Here is a tiny trained network, its code and every weight. The questions are about switching its units off for an input and a target symbol, where a switched-off unit gives its printed mean instead of its output.

import numpy as np


def w(rows, s, z=0):
    codes = np.array(rows[::2]) - 128.0
    scale = np.full(codes.shape[1], s)
    scale[-1] = z or s
    return codes * scale


def f(y):
    return y / 2 * (1 + np.tanh(0.7978845608 * (y + 0.044715 * y**3)))


def softmax(a):
    e = np.exp(a - a.max(-1, keepdims=True))
    return e / e.sum(-1, keepdims=True)


def log_softmax(a):
    a = a - a.max(-1, keepdims=True)
    return a - np.log(np.exp(a).sum(-1, keepdims=True))


def net(x, mask):
    ids = ['βγδζηλστφψω'.index(c) for c in x.split()]
    T = len(ids)
    res = E[ids] + P[:T]
    r = res
    for j in range(3):
        rows = slice(2 * j, 2 * j + 2)
        q, k, v = (r @ M[0][rows].T for M in (Q, K, V))
        z = softmax(np.where(np.tri(T) > 0, q @ k.T / 2**0.5, -1e9)) @ v
        o = O[0][rows]
        res = res + np.where(mask[j], z, o[:, -1]) @ o[:, :-1]
    y = f(res @ A[0][:, :-1].T + A[0][:, -1])
    res = res + np.where(mask[3:11], y, B[0][:, -1]) @ B[0][:, :-1]
    return log_softmax(res[-1] @ U[:, :-1].T + U[:, -1])


Q, K, V, O, A, B = {}, {}, {}, {}, {}, {}
E = w([
[114,172,18],'β',
[39,105,125],'γ',
[192,39,24],'δ',
[104,94,116],'ζ',
[117,5,154],'η',
[6,167,57],'λ',
[53,8,196],'σ',
[158,213,83],'τ',
[101,113,149],'φ',
[234,190,136],'ψ',
[115,167,26],'ω',
],0.015)
P = w([
[65,166,61],'0',
[191,182,156],'1',
[60,255,100],'2',
[172,120,179],'3',
[42,174,48],'4',
[175,94,125],'5',
],0.0078)
Q[0] = w([
[166,3,52],'h1',
[164,117,197],'h1',
[125,2,61],'h2',
[149,132,139],'h2',
[48,116,77],'h3',
[174,44,152],'h3',
],0.0087)
K[0] = w([
[109,65,92],'h1',
[158,157,152],'h1',
[2,188,69],'h2',
[82,49,164],'h2',
[212,225,107],'h3',
[164,66,193],'h3',
],0.0097)
V[0] = w([
[58,2,74],'h1',
[225,187,183],'h1',
[52,77,44],'h2',
[77,146,84],'h2',
[189,246,181],'h3',
[185,100,143],'h3',
],0.0069)
O[0] = w([
[98,51,110,2],'h1',
[183,70,99,117],'h1',
[59,135,183,152],'h2',
[2,91,27,233],'h2',
[76,254,61,216],'h3',
[168,70,12,5],'h3',
],0.0055,0.0027)
A[0] = w([
[177,188,101,203],'n1',
[226,134,133,231],'n2',
[21,99,130,203],'n3',
[144,166,145,71],'n4',
[121,92,153,129],'n5',
[140,159,117,254],'n6',
[9,200,110,206],'n7',
[78,112,193,171],'n8',
],0.013,0.0031)
B[0] = w([
[44,71,136,202],'n1',
[114,197,8,173],'n2',
[195,253,116,189],'n3',
[135,75,114,147],'n4',
[189,181,50,131],'n5',
[50,80,143,171],'n6',
[135,37,204,249],'n7',
[235,82,173,143],'n8',
],0.0057,0.02)
U = w([
[57,32,134,250],'β',
[155,167,197,29],'γ',
[164,25,74,16],'δ',
[143,121,157,143],'ζ',
[212,24,136,73],'η',
[77,155,164,119],'λ',
[255,117,145,38],'σ',
[72,215,85,249],'τ',
[176,146,149,35],'φ',
[156,183,66,91],'ψ',
[116,57,83,3],'ω',
],0.0098,0.0031)

Each question gives the input, a string of symbols that net reads in full, and the target symbol t.
The units are the heads (2 rows each of Q, K, V and O) and the neurons (one row each of A and B). Each row of codes is followed by its name. A weight is (code - 128) times the scale printed after its matrix; where a second scale follows, it is the last column's (O, A, B and U).
mask holds one flag per unit, heads first, then neurons. A switched-off unit (its flag False) gives its mean, the last column of its rows in O or B, instead of its output. The means were averaged over made-up inputs and are rounded, as every weight is.
A unit's drop is (log p(t) with every unit on - log p(t) with that unit switched off) / (log p(t) with every unit on - log p(t) with every unit switched off).
The circuit of an input: a set's keep is (log p(t) with only the set's units on - log p(t) with every unit switched off) / (log p(t) with every unit on - log p(t) with every unit switched off). Starting from all 11 units, units are removed one at a time, each time the one whose removal leaves the highest keep (on an exact tie, the one counted first), for as long as the keep stays at least 0.8.
circuit, biggest first: the units of the circuit, biggest drop first
most important unit: the unit with the biggest drop
k most important neurons: the k neurons with the biggest drops, biggest first
which heads matter: for each layer, one digit per head in row order, 1 if its drop is at least 0.15 and else 0, layers parted by /
drop of u: that unit's drop, to one decimal
input τ ζ δ ψ τ τ, target τ: circuit, biggest first	[n7 n8]
input ψ τ τ ψ, target τ: 2 most important neurons	[n2 n7]
input τ τ β, target β: circuit, biggest first	[n7 n3 n2]
input ζ τ τ γ β, target β: 2 most important neurons	[n7 n2]
input τ τ ψ, target τ: which heads matter	110
input β τ τ ψ, target ψ: which heads matter	010
input λ ψ λ, target β: which heads matter	010
input ω ω β σ, target σ: which heads matter	000
input β τ τ β τ, target β: most important unit	n3
input ψ ψ τ τ, target τ: 3 most important neurons	[n7 n2 n1]
input τ τ λ, target β: 3 most important neurons	[n7 n2 n6]
input β λ λ, target γ: drop of n3	0.7
input η σ τ, target β: drop of n1	0.2
input η τ β τ τ ψ, target ψ: drop of n2	1.2
input η τ τ σ, target σ: drop of h3	0.0
